Here is a tiny trained network, its code and every weight. The questions are about switching its units off for an input and a class, where a switched-off unit gives its printed mean instead of its output.

import numpy as np


def w(rows, s, z=0):
    codes = np.array(rows[::2]) - 128.0
    scale = np.full(codes.shape[1], s)
    scale[-1] = z or s
    return codes * scale


def f(y):
    return np.maximum(y, 0)


def log_softmax(a):
    a = a - a.max(-1, keepdims=True)
    return a - np.log(np.exp(a).sum(-1, keepdims=True))


def net(x, mask):
    res = np.array(x, float).reshape(1, 7) / 4 @ E
    y = f(res @ A[0][:, :-1].T + A[0][:, -1])
    res = res + np.where(mask, y, B[0][:, -1]) @ B[0][:, :-1]
    return log_softmax(res[-1] @ U[:, :-1].T + U[:, -1])


A, B = {}, {}
E = w([
[138,122,100,121],'x0',
[120,77,85,200],'x1',
[189,190,119,113],'x2',
[136,46,158,66],'x3',
[119,106,254,214],'x4',
[16,178,170,133],'x5',
[95,139,127,142],'x6',
],0.0093)
A[0] = w([
[110,131,102,76,174],'neuron 0',
[98,110,116,50,114],'neuron 1',
[206,102,96,128,202],'neuron 2',
[154,31,122,164,148],'neuron 3',
[137,131,123,39,185],'neuron 4',
[60,194,178,125,244],'neuron 5',
[90,110,219,172,234],'neuron 6',
[105,147,56,89,231],'neuron 7',
[200,95,142,150,149],'neuron 8',
[213,154,136,116,196],'neuron 9',
[78,165,57,193,182],'neuron 10',
[121,137,108,34,110],'neuron 11',
[118,164,37,133,253],'neuron 12',
[76,92,69,146,253],'neuron 13',
[101,170,191,117,178],'neuron 14',
[98,27,163,154,109],'neuron 15',
[197,95,138,137,98],'neuron 16',
[187,66,87,55,147],'neuron 17',
[85,77,165,180,141],'neuron 18',
[95,131,192,153,219],'neuron 19',
[76,202,246,170,130],'neuron 20',
],0.011,0.0032)
B[0] = w([
[24,228,121,99,177],'neuron 0',
[48,118,132,59,179],'neuron 1',
[201,160,42,115,202],'neuron 2',
[154,58,61,77,198],'neuron 3',
[97,185,151,57,197],'neuron 4',
[146,177,211,175,221],'neuron 5',
[147,39,205,154,231],'neuron 6',
[84,209,69,141,205],'neuron 7',
[222,100,102,70,184],'neuron 8',
[182,175,125,48,196],'neuron 9',
[176,130,93,254,190],'neuron 10',
[85,198,143,52,192],'neuron 11',
[127,196,40,207,207],'neuron 12',
[95,147,19,187,192],'neuron 13',
[144,168,216,106,192],'neuron 14',
[71,2,69,107,199],'neuron 15',
[209,109,110,46,174],'neuron 16',
[143,168,101,48,221],'neuron 17',
[96,35,152,155,195],'neuron 18',
[176,73,187,168,203],'neuron 19',
[149,129,232,146,244],'neuron 20',
],0.0063,0.011)
U = w([
[115,123,254,162,123],'0',
[90,37,133,130,99],'1',
[13,192,132,89,59],'2',
[90,174,102,221,122],'3',
[187,143,124,82,110],'4',
[141,182,142,126,253],'5',
],0.0097,0.0041)

Each question gives the input, the list of numbers given to net, and the class t.
The units are the neurons (one row each of A and B). Each row of codes is followed by its name. A weight is (code - 128) times the scale printed after its matrix; where a second scale follows, it is the last column's (A, B and U).
mask holds one flag per neuron, in row order. A switched-off neuron (its flag False) gives its mean, the last column of its row in B, instead of its output. The means were averaged over made-up inputs and are rounded, as every weight is.
A unit's drop is (log p(t) with every unit on - log p(t) with that unit switched off) / (log p(t) with every unit on - log p(t) with every unit switched off).
The circuit of an input: a set's keep is (log p(t) with only the set's units on - log p(t) with every unit switched off) / (log p(t) with every unit on - log p(t) with every unit switched off). Starting from the 12 units with the biggest drops (on a tie, the unit counted first), units are removed one at a time, each time the one whose removal leaves the highest keep (on an exact tie, the one counted first), for as long as the keep stays at least 0.8.
units of the circuit, in order: the units of the circuit, biggest drop first
k most important neurons: the k neurons with the biggest drops, biggest first
drop of u: that unit's drop, to one decimal
input [1,-3,0,3,-7,-5,-1], class 2: units of the circuit, in order -> [neuron 0; neuron 11; neuron 1]
input [7,6,2,8,8,2,7], class 1: units of the circuit, in order -> [neuron 15]
input [-4,-1,3,-7,-7,-5,3], class 3: units of the circuit, in order -> [neuron 12; neuron 10]
input [-3,5,7,-3,-6,-2,1], class 3: units of the circuit, in order -> [neuron 12; neuron 10]
input [6,6,0,2,-6,1,5], class 3: units of the circuit, in order -> [neuron 12; neuron 13]
input [-4,3,3,8,2,4,-3], class 1: 2 most important neurons -> [neuron 15; neuron 5]
input [-4,-3,-8,-8,-8,7,-4], class 3: 2 most important neurons -> [neuron 10; neuron 12]
input [2,-2,-3,8,4,-1,4], class 1: drop of neuron 15 -> 0.2
input [3,-8,-2,-8,-7,-5,6], class 2: drop of neuron 11 -> 0.1
input [-1,2,-1,-7,-2,8,5], class 3: drop of neuron 10 -> 0.2
